Below is a small trained network, with its code and all its weights. Each question gives an input and a class and asks what happens when units are switched off, that is, made to give their printed mean instead of their output.

import numpy as np


def w(rows, s, z=0):
    codes = np.array(rows[::2]) - 128.0
    scale = np.full(codes.shape[1], s)
    scale[-1] = z or s
    return codes * scale


def f(y):
    return y / 2 * (1 + np.tanh(0.7978845608 * (y + 0.044715 * y**3)))


def log_softmax(a):
    a = a - a.max(-1, keepdims=True)
    return a - np.log(np.exp(a).sum(-1, keepdims=True))


def net(x, mask):
    res = np.array(x, float).reshape(1, 7) / 4 @ E
    y = f(res @ A[0][:, :-1].T + A[0][:, -1])
    res = res + np.where(mask, y, B[0][:, -1]) @ B[0][:, :-1]
    return log_softmax(res[-1] @ U[:, :-1].T + U[:, -1])


A, B = {}, {}
E = w([
[153,120,79,133,115,137,155],'x0',
[112,99,182,133,151,107,138],'x1',
[16,191,150,34,120,206,223],'x2',
[161,63,38,82,250,253,128],'x3',
[127,122,128,121,126,131,119],'x4',
[123,135,132,146,150,115,151],'x5',
[130,140,106,133,124,134,122],'x6',
],0.0065)
A[0] = w([
[78,139,133,169,32,54,124,149],'n1',
[175,102,151,214,116,61,25,62],'n2',
[105,125,150,100,114,159,175,7],'n3',
[61,228,185,83,121,148,205,240],'n4',
[130,175,132,81,76,2,159,1],'n5',
[87,149,147,129,92,191,165,30],'n6',
],0.0076,0.0042)
B[0] = w([
[133,135,146,65,215,168,99,233],'n1',
[105,129,102,143,66,76,152,228],'n2',
[45,36,43,185,91,83,52,126],'n3',
[147,165,109,121,87,72,115,254],'n4',
[45,58,107,101,227,185,96,178],'n5',
[82,18,96,255,101,89,73,137],'n6',
],0.014,0.0072)
U = w([
[107,84,70,194,93,75,86,49],'0',
[85,69,118,102,248,209,108,63],'1',
[147,160,149,128,133,135,169,253],'2',
[161,150,146,104,125,118,176,210],'3',
],0.012,0.0069)

Each question gives the input, the list of numbers given to net, and the class t.
The units are the neurons (one row each of A and B). Each row of codes is followed by its name. A weight is (code - 128) times the scale printed after its matrix; where a second scale follows, it is the last column's (A, B and U).
mask holds one flag per neuron, in row order. A switched-off neuron (its flag False) gives its mean, the last column of its row in B, instead of its output. The means were averaged over made-up inputs and are rounded, as every weight is.
A unit's drop is (log p(t) with every unit on - log p(t) with that unit switched off) / (log p(t) with every unit on - log p(t) with every unit switched off).
The circuit of an input: a set's keep is (log p(t) with only the set's units on - log p(t) with every unit switched off) / (log p(t) with every unit on - log p(t) with every unit switched off). Starting from all 6 units, units are removed one at a time, each time the one whose removal leaves the highest keep (on an exact tie, the one counted first), for as long as the keep stays at least 0.8.
circuit, biggest first: the units of the circuit, biggest drop first
most important unit: the unit with the biggest drop
k most important neurons: the k neurons with the biggest drops, biggest first
drop when u is switched off: that unit's drop, to one decimal
input [1,2,-5,-7,-6,-5,1], class 1: most important unit	n1
input [-5,-7,7,1,3,5,-5], class 0: circuit, biggest first	[n6; n1]
input [-6,-1,-8,7,-8,-6,-5], class 0: 3 most important neurons	[n1; n2; n5]
input [-6,-6,4,-7,2,2,-8], class 1: 2 most important neurons	[n5; n1]
input [6,-7,-1,-6,-6,0,4], class 1: circuit, biggest first	[n5; n1]
input [3,-6,4,2,-6,-2,-8], class 0: 4 most important neurons	[n1; n6; n3; n4]
input [7,0,-6,-8,-4,6,4], class 1: circuit, biggest first	[n1; n5]
input [-2,-7,5,1,-3,3,2], class 0: circuit, biggest first	[n6; n1]
input [-1,-1,6,-2,4,6,-1], class 0: circuit, biggest first	[n6; n3]
input [-4,-6,7,-4,3,-4,-2], class 0: 2 most important neurons	[n6; n4]
input [6,8,-6,7,-7,-8,3], class 2: circuit, biggest first	[n5; n6]
input [2,-4,8,-7,8,-4,-1], class 0: 2 most important neurons	[n4; n6]
input [-3,6,4,4,-8,-3,2], class 0: 2 most important neurons	[n1; n3]
input [4,-3,2,5,-6,-7,-8], class 2: circuit, biggest first	[n5]
input [-3,-4,0,-5,1,-5,6], class 1: circuit, biggest first	[n1; n5]
input [-3,-4,-4,-6,-1,2,-1], class 1: 3 most important neurons	[n1; n5; n4]
input [2,-8,4,-2,-1,0,-7], class 0: 4 most important neurons	[n6; n1; n4; n3]
input [0,1,3,-6,1,6,-8], class 1: 2 most important neurons	[n5; n1]
input [-2,-7,8,-2,7,-8,2], class 0: drop when n4 is switched off	0.0
input [0,-8,7,-8,-8,-7,-3], class 1: circuit, biggest first	[n5]
input [6,3,-3,-6,-7,6,7], class 1: drop when n1 is switched off	0.4
input [-8,1,-2,4,8,-2,-1], class 3: drop when n4 is switched off	-0.5
input [1,0,2,-8,-5,-1,8], class 1: drop when n1 is switched off	0.2
